Each row is followed by one of two labels, saying whether the row has a hidden trait. Each part has a new trait and two new labels.
In the rows, zero is written as 128.
[137 144 178 179 149 133 165 140 125 142 135 127 126 135 130 137 141 133
 132 129 136 245]
P
[138 161 138 133 156 141 156 140 127 153 142 131 128 130 127 121 138 131
 130 137 136 158]
T
[133 153 134 136 137 139 154 139 133 155 143 133 127 133 128 123 143 138
 130 141 140 155]
T
[134 150 171 140 156 140 157 144 126 150 131 132 127 134 127 120 140 135
 131 128 142 177]
T
[141 138 142 149 166 143 172 151 130 134 146 131 125 132 127 114 140 127
 134 140 143 207]
T
[140 153 142 138 159 133 170 143 127 145 145 131 127 133 127 120 138 130
 132 127 129 169]
T
[133 154 169 136 141 132 156 142 127 155 132 132 127 133 127 123 139 135
 130 139 139 155]
T
[143 139 143 142 167 144 170 147 124 138 147 131 126 132 129 117 137 127
 133 139 141 196]
T
[136 149 140 167 144 132 159 137 125 145 132 132 126 134 127 140 141 134
 142 129 134 230]
P
[139 153 175 162 157 134 161 143 133 146 134 126 127 134 129 139 138 118
 132 127 129 226]
P
[135 155 136 135 146 139 158 143 126 154 143 132 127 133 127 122 139 134
 130 139 138 161]
T
[138 133 175 156 156 142 171 155 128 134 136 133 125 132 127 113 143 132
 134 141 141 215]
T
[129 155 129 135 133 137 149 141 127 159 142 133 127 132 128 125 142 140
 129 139 140 145]
T
[139 153 179 162 255 133 146 133 127 109 132 126 155 134 129 141 139 118
 142 127 130 226]
P
[141 110 142 165 162 134 149 137 132 143 135 126 126 135 127 138 139 130
 132 128 131 235]
P
[134 159 135 157 144 131 155 132 127 155 130 127 127 133 130 144 140 121
 130 138 129 209]
P
[136 145 176 144 149 142 160 148 124 143 145 132 126 135 127 118 140 134
 143 140 144 183]
T
[134 147 171 170 244 131 144 137 131 110 134 127 125 134 130 140 142 124
 142 129 135 227]
P
[143 109 181 159 166 136 169 144 127 144 132 125 127 135 129 139 135 126
 132 127 127 226]
P
[135 157 138 157 255 132 157 141 127 154 130 132 126 133 130 140 140 134
 141 128 129 210]
P
[125 111 126 167 225 128 130 139 125 118 131 129 126 133 131 143 147 130
 129 130 138 213]
P
[133 136 134 176 141 139 160 150 129 144 134 128 124 134 130 117 146 137
 132 130 149 197]
T
[132 158 168 148 242 130 144 130 127 159 132 127 155 133 130 145 139 124
 130 128 129 194]
P
[137 164 138 131 154 132 156 136 128 134 131 131 128 133 127 123 137 131
 130 138 125 140]
T
[130 153 131 163 234 140 155 136 126 153 133 133 126 133 128 143 143 138
 129 140 134 220]
T
[127 117 170 166 129 129 130 137 126 159 130 129 154 133 131 145 145 129
 140 130 135 206]
P
[127 150 128 143 127 137 151 146 125 154 145 134 126 133 128 122 146 142
 130 141 146 169]
T
[129 152 164 164 131 137 150 144 125 152 131 134 126 129 128 143 144 140
 130 130 136 161]
T
[135 149 134 140 146 140 161 145 132 149 132 132 127 134 130 120 141 135
 142 140 142 173]
T
[128 160 127 133 133 136 146 139 127 163 129 133 128 132 128 127 140 140
 129 139 139 149]
T
[137 103 175 174 255 134 149 142 124 140 134 127 125 135 130 137 139 120
 132 129 137 246]
P
[131 156 131 137 132 138 152 142 132 156 143 134 127 133 128 124 141 139
 130 140 141 177]
T
[136 161 175 159 158 132 157 131 127 154 131 126 127 133 130 144 138 133
 141 128 129 198]
T
[138 159 135 133 156 140 157 136 128 155 143 131 127 133 127 123 137 132
 131 139 134 142]
T
[136 150 126 138 150 140 160 143 126 150 132 132 127 134 127 120 140 133
 131 139 140 164]
T
[127 157 127 137 132 136 149 140 127 166 143 134 127 129 131 125 145 142
 129 129 142 150]
T
[132 162 133 134 143 139 152 142 133 160 143 132 127 129 128 123 128 135
 130 139 138 163]
T
[128 150 124 166 127 129 150 145 125 157 131 134 126 133 131 122 146 140
 130 130 138 215]
T
